Below is a small trained network, with its code and all its weights. Each question gives an input and a class and asks what happens when units are switched off, that is, made to give their printed mean instead of their output.

import numpy as np


def w(rows, s, z=0):
    codes = np.array(rows[::2]) - 128.0
    scale = np.full(codes.shape[1], s)
    scale[-1] = z or s
    return codes * scale


def norm(h):
    return h / np.sqrt((h * h).mean(-1, keepdims=True) + 1e-5)


def f(y):
    return np.maximum(y, 0)


def log_softmax(a):
    a = a - a.max(-1, keepdims=True)
    return a - np.log(np.exp(a).sum(-1, keepdims=True))


def net(x, mask):
    res = np.array(x, float).reshape(1, 8) / 4 @ E
    u = 0
    for l in range(2):
        y = f(norm(res) @ A[l][:, :-1].T + A[l][:, -1])
        res = res + np.where(mask[u : u + 16], y, B[l][:, -1]) @ B[l][:, :-1]
        u += 16
    return log_softmax(norm(res)[-1] @ U[:, :-1].T + U[:, -1])


A, B = {}, {}
E = w([
[177,185,98,205,84,85,102,134,135,102],'x0',
[138,229,126,164,156,147,119,92,92,221],'x1',
[139,85,152,227,129,65,56,49,133,96],'x2',
[124,108,177,129,177,53,173,172,146,148],'x3',
[101,90,242,186,167,125,218,217,88,137],'x4',
[47,177,50,168,144,133,88,95,56,91],'x5',
[187,69,106,103,95,49,252,60,166,170],'x6',
[129,83,172,145,95,253,182,83,84,217],'x7',
],0.0067)
A[0] = w([
[208,151,125,137,205,58,165,180,85,134,95],'L0N1',
[142,163,159,176,107,160,71,183,157,81,129],'L0N2',
[72,142,207,119,120,89,222,131,99,134,37],'L0N3',
[173,209,121,140,98,93,90,119,145,148,140],'L0N4',
[28,107,128,198,159,230,125,85,86,149,76],'L0N5',
[132,195,128,98,203,153,164,186,90,143,47],'L0N6',
[137,92,123,88,165,151,140,195,83,172,18],'L0N7',
[156,222,166,118,134,81,153,135,58,90,103],'L0N8',
[109,159,130,161,127,155,138,95,67,192,44],'L0N9',
[121,203,160,132,229,163,121,155,125,154,2],'L0N10',
[146,85,218,111,192,109,198,186,91,122,119],'L0N11',
[156,86,147,138,97,71,79,59,190,83,168],'L0N12',
[108,181,62,127,136,159,125,122,70,197,83],'L0N13',
[91,143,133,177,166,177,163,84,28,182,126],'L0N14',
[123,153,106,158,97,127,2,142,156,61,173],'L0N15',
[83,114,70,104,108,192,144,146,98,157,137],'L0N16',
],0.0086,0.0046)
B[0] = w([
[121,130,124,121,93,92,186,112,199,152,182],'L0N1',
[114,193,132,136,168,150,121,109,79,144,205],'L0N2',
[55,84,207,187,202,86,151,213,129,90,183],'L0N3',
[108,163,69,173,163,63,145,135,80,112,184],'L0N4',
[160,65,58,104,113,195,38,117,146,200,226],'L0N5',
[149,74,151,134,82,128,138,98,243,153,184],'L0N6',
[156,148,163,139,114,77,72,180,119,75,159],'L0N7',
[94,152,114,133,79,101,124,121,175,167,172],'L0N8',
[112,148,139,116,109,124,89,160,107,171,170],'L0N9',
[99,70,79,68,150,227,130,56,178,176,174],'L0N10',
[100,133,139,195,136,96,131,173,71,70,234],'L0N11',
[98,54,45,140,148,106,170,100,181,214,217],'L0N12',
[90,136,136,139,152,229,143,185,149,110,189],'L0N13',
[95,73,107,173,105,165,50,171,144,91,222],'L0N14',
[199,159,135,107,118,121,80,227,1,122,254],'L0N15',
[139,68,158,56,113,161,157,112,173,156,194],'L0N16',
],0.0079,0.0075)
A[1] = w([
[93,98,169,124,150,108,153,140,124,92,42],'L1N1',
[197,115,187,194,108,143,148,112,127,168,149],'L1N2',
[135,39,80,109,125,84,135,104,74,160,146],'L1N3',
[160,122,83,107,153,100,101,117,84,98,33],'L1N4',
[82,98,169,166,139,111,185,144,131,106,2],'L1N5',
[232,125,84,153,156,110,131,148,161,94,187],'L1N6',
[87,136,170,146,182,133,167,149,137,87,8],'L1N7',
[136,158,192,130,143,150,77,140,71,90,117],'L1N8',
[138,67,181,96,161,98,148,182,153,142,165],'L1N9',
[151,113,135,75,87,145,157,99,73,132,4],'L1N10',
[124,128,153,102,104,109,163,72,207,161,97],'L1N11',
[155,219,123,75,110,123,114,177,122,117,151],'L1N12',
[118,116,166,113,153,111,125,246,80,117,138],'L1N13',
[130,162,159,156,144,163,123,150,62,129,90],'L1N14',
[126,121,104,108,108,113,67,159,171,85,138],'L1N15',
[126,173,141,54,119,153,156,99,117,149,98],'L1N16',
],0.012,0.0042)
B[1] = w([
[148,100,190,78,122,67,180,147,164,18,165],'L1N1',
[48,116,154,130,105,240,95,228,55,127,163],'L1N2',
[123,90,156,89,118,144,142,83,222,147,202],'L1N3',
[83,30,116,127,68,211,142,168,126,108,162],'L1N4',
[154,130,213,114,154,8,232,148,188,56,181],'L1N5',
[74,103,133,127,81,163,102,144,157,241,175],'L1N6',
[120,59,192,71,2,114,199,58,174,117,161],'L1N7',
[161,170,143,137,197,115,106,154,53,116,184],'L1N8',
[58,158,185,186,136,170,127,190,73,54,218],'L1N9',
[201,195,107,72,81,135,175,83,117,90,135],'L1N10',
[140,189,88,124,71,97,118,101,99,56,166],'L1N11',
[71,192,164,165,113,104,74,82,72,69,184],'L1N12',
[116,188,152,193,183,72,142,137,139,156,247],'L1N13',
[30,219,61,196,119,101,99,181,89,186,178],'L1N14',
[126,171,147,209,160,192,52,176,96,161,179],'L1N15',
[144,177,119,100,107,128,208,109,84,63,144],'L1N16',
],0.0089,0.011)
U = w([
[123,178,109,79,64,177,160,85,121,71,126],'0',
[68,65,231,178,163,74,225,202,193,56,181],'1',
[60,35,59,114,52,225,60,103,163,206,186],'2',
[154,103,52,123,102,41,176,42,214,186,142],'3',
[185,167,104,36,125,115,216,36,86,55,48],'4',
[141,106,155,75,196,204,80,166,121,158,59],'5',
[177,178,168,93,153,112,88,97,105,36,2],'6',
[64,212,130,216,170,157,36,211,6,120,182],'7',
],0.012,0.0077)

Each question gives the input, the list of numbers given to net, and the class t.
The units are the neurons (one row each of A and B). Each row of codes is followed by its name. A weight is (code - 128) times the scale printed after its matrix; where a second scale follows, it is the last column's (A, B and U).
mask holds one flag per neuron, layer by layer. A switched-off neuron (its flag False) gives its mean, the last column of its row in B, instead of its output. The means were averaged over made-up inputs and are rounded, as every weight is.
A unit's drop is (log p(t) with every unit on - log p(t) with that unit switched off) / (log p(t) with every unit on - log p(t) with every unit switched off).
The circuit of an input: a set's keep is (log p(t) with only the set's units on - log p(t) with every unit switched off) / (log p(t) with every unit on - log p(t) with every unit switched off). Starting from the 12 units with the biggest drops (on a tie, the unit counted first), units are removed one at a time, each time the one whose removal leaves the highest keep (on an exact tie, the one counted first), for as long as the keep stays at least 0.8.
units of the circuit, in order: the units of the circuit, biggest drop first
most important unit: the unit with the biggest drop
k most important neurons: the k neurons with the biggest drops, biggest first
k most important neurons of layer l: the k neurons of layer l with the biggest drops, biggest first
drop when u is switched off: that unit's drop, to one decimal
input [-8,-1,7,3,-3,1,-7,8], class 2: units of the circuit, in order	[L0N5]
input [-2,4,6,-8,-8,-6,5,-6], class 2: 2 most important neurons of layer 1	[L1N6; L1N4]
input [-8,-6,-1,-2,-6,3,7,-5], class 3: units of the circuit, in order	[L0N12; L1N2]
input [-3,7,0,-2,2,1,6,0], class 1: 2 most important neurons	[L0N15; L0N3]
input [2,-8,-8,-1,-8,5,7,1], class 3: units of the circuit, in order	[L1N9; L1N2]
input [4,4,-8,-3,-6,-8,3,-4], class 0: units of the circuit, in order	[L0N15; L1N11]
input [4,8,-1,8,-2,-3,2,2], class 1: 3 most important neurons	[L0N5; L0N15; L0N1]
input [4,-7,6,3,3,8,6,-7], class 3: 2 most important neurons	[L0N12; L0N3]
input [6,8,1,-1,-3,-7,3,-1], class 3: 2 most important neurons	[L0N4; L0N15]
input [-3,7,5,-3,1,-3,-1,-2], class 2: 3 most important neurons of layer 0	[L0N10; L0N11; L0N3]
input [3,2,-6,-7,2,-5,8,6], class 0: 2 most important neurons	[L0N15; L1N10]
input [-2,3,-2,-3,1,1,4,0], class 1: 4 most important neurons	[L0N15; L0N3; L0N5; L1N14]
input [-4,5,2,6,-2,1,4,4], class 1: 3 most important neurons	[L0N15; L0N3; L0N2]
input [2,-4,0,-6,-8,-4,3,-8], class 2: most important unit	L0N12
input [2,2,-5,-3,-5,-7,6,1], class 4: 2 most important neurons of layer 1	[L1N16; L1N11]
input [-7,1,3,7,-8,-1,5,7], class 0: 2 most important neurons	[L1N11; L0N5]
input [8,-2,-6,-3,7,-1,-1,0], class 1: drop when L0N15 is switched off	0.1
input [-3,-8,5,-4,-2,-3,-3,8], class 2: drop when L1N6 is switched off	0.0
input [-1,7,7,-4,6,7,-8,8], class 2: drop when L1N9 is switched off	0.1
input [-1,3,-8,-2,-4,-8,-3,6], class 0: most important neuron of layer 1	[L1N16]
